Here is a tiny trained network, its code and every weight. The questions are about switching its units off for an input and a class, where a switched-off unit gives its printed mean instead of its output.

import numpy as np


def w(rows, s, z=0):
    codes = np.array(rows[::2]) - 128.0
    scale = np.full(codes.shape[1], s)
    scale[-1] = z or s
    return codes * scale


def norm(h):
    return h / np.sqrt((h * h).mean(-1, keepdims=True) + 1e-5)


def f(y):
    return y / 2 * (1 + np.tanh(0.7978845608 * (y + 0.044715 * y**3)))


def log_softmax(a):
    a = a - a.max(-1, keepdims=True)
    return a - np.log(np.exp(a).sum(-1, keepdims=True))


def net(x, mask):
    res = np.array(x, float).reshape(1, 4) / 4 @ E
    u = 0
    for l in range(4):
        y = f(norm(res) @ A[l][:, :-1].T + A[l][:, -1])
        res = res + np.where(mask[u : u + 8], y, B[l][:, -1]) @ B[l][:, :-1]
        u += 8
    return log_softmax(norm(res)[-1] @ U[:, :-1].T + U[:, -1])


A, B = {}, {}
E = w([
[209,111,83,148,148,211,156,137,77,213,97],'x0',
[190,254,116,174,109,155,141,199,13,235,168],'x1',
[120,152,173,61,104,124,42,177,166,202,8],'x2',
[47,150,167,143,42,225,158,198,150,118,128],'x3',
],0.0074)
A[0] = w([
[104,186,160,135,148,115,193,93,114,189,113,145],'L0N1',
[140,137,183,190,145,153,105,102,115,93,116,48],'L0N2',
[72,115,91,135,88,144,134,187,153,155,151,51],'L0N3',
[98,214,126,121,82,117,129,83,137,172,139,95],'L0N4',
[178,202,128,72,152,113,181,200,86,89,120,192],'L0N5',
[144,123,155,139,121,160,151,146,167,163,138,191],'L0N6',
[114,52,96,113,90,133,58,130,153,61,120,252],'L0N7',
[102,115,254,143,122,55,81,138,146,175,201,156],'L0N8',
],0.0074,0.0022)
B[0] = w([
[59,117,56,123,202,137,144,30,118,49,27,156],'L0N1',
[161,143,134,108,130,144,127,160,138,171,169,118],'L0N2',
[148,137,6,26,71,86,132,147,156,130,131,151],'L0N3',
[98,71,67,164,211,144,102,174,199,113,133,152],'L0N4',
[139,2,155,91,160,96,67,160,160,68,186,185],'L0N5',
[194,38,77,68,140,77,179,136,63,107,108,159],'L0N6',
[149,71,135,161,136,149,115,250,96,144,166,253],'L0N7',
[142,101,74,168,97,135,71,102,68,153,106,180],'L0N8',
],0.0066,0.0057)
A[1] = w([
[142,114,120,152,159,191,174,187,147,74,190,211],'L1N1',
[76,179,165,173,124,107,62,132,155,109,167,4],'L1N2',
[125,135,139,136,151,89,144,134,111,28,90,114],'L1N3',
[117,187,170,125,204,136,139,187,207,159,70,97],'L1N4',
[122,255,74,141,168,119,91,184,115,173,185,152],'L1N5',
[223,120,90,172,90,48,128,110,95,123,141,162],'L1N6',
[167,140,119,162,198,157,93,140,84,103,105,204],'L1N7',
[67,131,130,74,93,217,122,120,110,96,126,20],'L1N8',
],0.0076,0.0013)
B[1] = w([
[146,134,142,70,111,129,65,117,153,112,117,253],'L1N1',
[228,150,140,166,52,35,118,135,23,121,129,152],'L1N2',
[161,137,95,137,57,212,91,229,88,181,142,160],'L1N3',
[56,117,138,65,84,158,58,73,51,87,200,151],'L1N4',
[52,36,151,115,152,145,209,220,78,4,120,180],'L1N5',
[89,145,132,118,134,107,88,147,213,159,94,199],'L1N6',
[70,115,171,93,48,160,215,185,221,94,117,197],'L1N7',
[159,110,3,35,49,36,200,148,167,129,215,160],'L1N8',
],0.0061,0.0062)
A[2] = w([
[180,164,159,64,61,105,142,172,188,135,114,114],'L2N1',
[97,46,108,104,108,99,92,165,136,139,111,220],'L2N2',
[130,72,170,98,208,2,127,113,128,180,141,110],'L2N3',
[109,167,167,164,146,105,158,186,73,95,123,74],'L2N4',
[119,176,122,136,143,173,151,75,155,105,247,4],'L2N5',
[189,103,161,131,108,207,200,110,137,168,77,151],'L2N6',
[146,115,211,139,151,162,98,213,177,131,196,100],'L2N7',
[157,130,117,94,131,127,108,161,35,113,105,144],'L2N8',
],0.0074,0.0016)
B[2] = w([
[108,175,126,100,165,116,135,93,80,162,150,167],'L2N1',
[174,172,157,180,186,152,132,113,166,128,127,254],'L2N2',
[46,141,88,85,79,142,207,162,52,148,182,169],'L2N3',
[159,69,240,143,156,130,114,109,195,144,135,138],'L2N4',
[38,160,124,160,131,152,128,47,70,152,100,148],'L2N5',
[151,92,185,160,101,1,70,106,106,120,223,162],'L2N6',
[134,137,138,130,132,157,212,105,119,128,95,184],'L2N7',
[77,138,149,150,100,107,109,88,187,84,36,161],'L2N8',
],0.0097,0.0094)
A[3] = w([
[92,68,89,228,84,138,173,86,108,88,160,196],'L3N1',
[109,152,46,166,46,148,172,185,165,162,147,94],'L3N2',
[110,201,136,152,156,190,124,25,121,105,107,253],'L3N3',
[150,170,108,154,132,69,106,115,162,77,160,193],'L3N4',
[86,139,129,98,113,153,63,99,135,119,52,43],'L3N5',
[105,132,38,22,120,90,172,172,123,160,139,130],'L3N6',
[150,89,92,230,2,73,59,187,158,140,144,148],'L3N7',
[145,52,118,83,153,152,151,202,177,65,118,142],'L3N8',
],0.0083,0.0024)
B[3] = w([
[113,162,134,119,70,144,14,189,132,164,65,241],'L3N1',
[134,205,97,122,234,84,139,205,127,210,179,162],'L3N2',
[161,173,120,69,193,186,70,2,188,192,94,168],'L3N3',
[213,111,218,44,190,161,195,21,116,241,103,174],'L3N4',
[121,134,83,175,75,238,123,89,76,183,232,158],'L3N5',
[169,237,88,101,143,132,134,172,167,75,181,193],'L3N6',
[231,49,70,115,118,42,106,125,113,153,189,202],'L3N7',
[61,117,106,160,153,119,193,117,32,79,87,255],'L3N8',
],0.0074,0.0075)
U = w([
[38,36,173,160,168,133,205,189,76,35,66,149],'0',
[102,207,48,46,132,69,161,227,127,127,197,136],'1',
[203,33,170,108,69,5,68,136,113,160,164,144],'2',
[42,167,130,112,74,222,7,79,124,180,105,133],'3',
[159,151,146,98,181,97,193,56,217,140,95,133],'4',
[83,122,105,148,3,63,198,79,239,120,94,23],'5',
[107,136,116,138,2,68,183,79,245,79,100,3],'6',
],0.012,0.014)

Each question gives the input, the list of numbers given to net, and the class t.
The units are the neurons (one row each of A and B). Each row of codes is followed by its name. A weight is (code - 128) times the scale printed after its matrix; where a second scale follows, it is the last column's (A, B and U).
mask holds one flag per neuron, layer by layer. A switched-off neuron (its flag False) gives its mean, the last column of its row in B, instead of its output. The means were averaged over made-up inputs and are rounded, as every weight is.
A unit's drop is (log p(t) with every unit on - log p(t) with that unit switched off) / (log p(t) with every unit on - log p(t) with every unit switched off).
The circuit of an input: a set's keep is (log p(t) with only the set's units on - log p(t) with every unit switched off) / (log p(t) with every unit on - log p(t) with every unit switched off). Starting from the 12 units with the biggest drops (on a tie, the unit counted first), units are removed one at a time, each time the one whose removal leaves the highest keep (on an exact tie, the one counted first), for as long as the keep stays at least 0.8.
circuit, biggest first: the units of the circuit, biggest drop first
most important unit: the unit with the biggest drop
top k neurons: the k neurons with the biggest drops, biggest first
k most important neurons of layer l: the k neurons of layer l with the biggest drops, biggest first
input [5,-5,6,-2], class 3: circuit, biggest first -> L3N5
input [-5,-3,5,1], class 2: 3 most important neurons of layer 0 -> L0N8, L0N7, L0N6
input [-8,-7,2,-8], class 1: circuit, biggest first -> L2N3, L3N6
input [3,2,-4,0], class 3: circuit, biggest first -> L0N7, L3N1
input [-3,3,0,1], class 4: circuit, biggest first -> L0N7, L3N4
input [-4,5,3,5], class 0: top 3 neurons -> L1N5, L0N4, L2N3
input [1,3,3,-1], class 4: top 2 neurons -> L0N5, L2N2
input [-1,6,-7,6], class 3: circuit, biggest first -> L2N5, L3N1
input [-7,1,-7,6], class 2: top 3 neurons -> L1N2, L2N3, L1N7
input [-1,5,7,-6], class 3: circuit, biggest first -> L2N8, L3N5
input [-2,-2,1,-2], class 4: 2 most important neurons of layer 2 -> L2N2, L2N7
input [-3,-1,-6,6], class 1: top 4 neurons -> L1N8, L0N3, L2N2, L3N2
input [8,-7,-3,-8], class 1: 2 most important neurons of layer 2 -> L2N3, L2N8
input [-6,-2,-5,-2], class 2: most important unit -> L1N2
input [8,-1,-4,-8], class 1: circuit, biggest first -> L2N3, L1N6
input [-8,8,-7,-2], class 0: top 2 neurons -> L1N5, L2N6
input [-3,-1,-2,-3], class 4: top 4 neurons -> L1N3, L0N5, L1N6, L2N2
input [-6,3,7,-8], class 1: top 2 neurons -> L2N3, L3N6
input [2,-5,-6,5], class 3: top 4 neurons -> L2N5, L1N5, L0N5, L3N1
input [0,0,-5,-8], class 1: circuit, biggest first -> L2N3
input [-4,-2,-4,-3], class 2: 2 most important neurons of layer 2 -> L2N5, L2N1
input [4,2,6,-4], class 3: 2 most important neurons of layer 1 -> L1N4, L1N8
input [-6,8,-8,5], class 0: top 2 neurons -> L1N5, L2N4
input [6,5,-3,5], class 2: top 2 neurons -> L2N6, L0N6
input [3,6,-6,-3], class 0: top 3 neurons -> L1N5, L1N7, L2N2
input [-5,-5,-8,7], class 3: top 2 neurons -> L2N5, L3N1
input [6,-3,3,-2], class 2: circuit, biggest first -> L2N6
input [-5,5,4,-4], class 0: top 2 neurons -> L1N5, L0N4
input [-1,-5,-5,-6], class 1: 2 most important neurons of layer 2 -> L2N3, L2N4
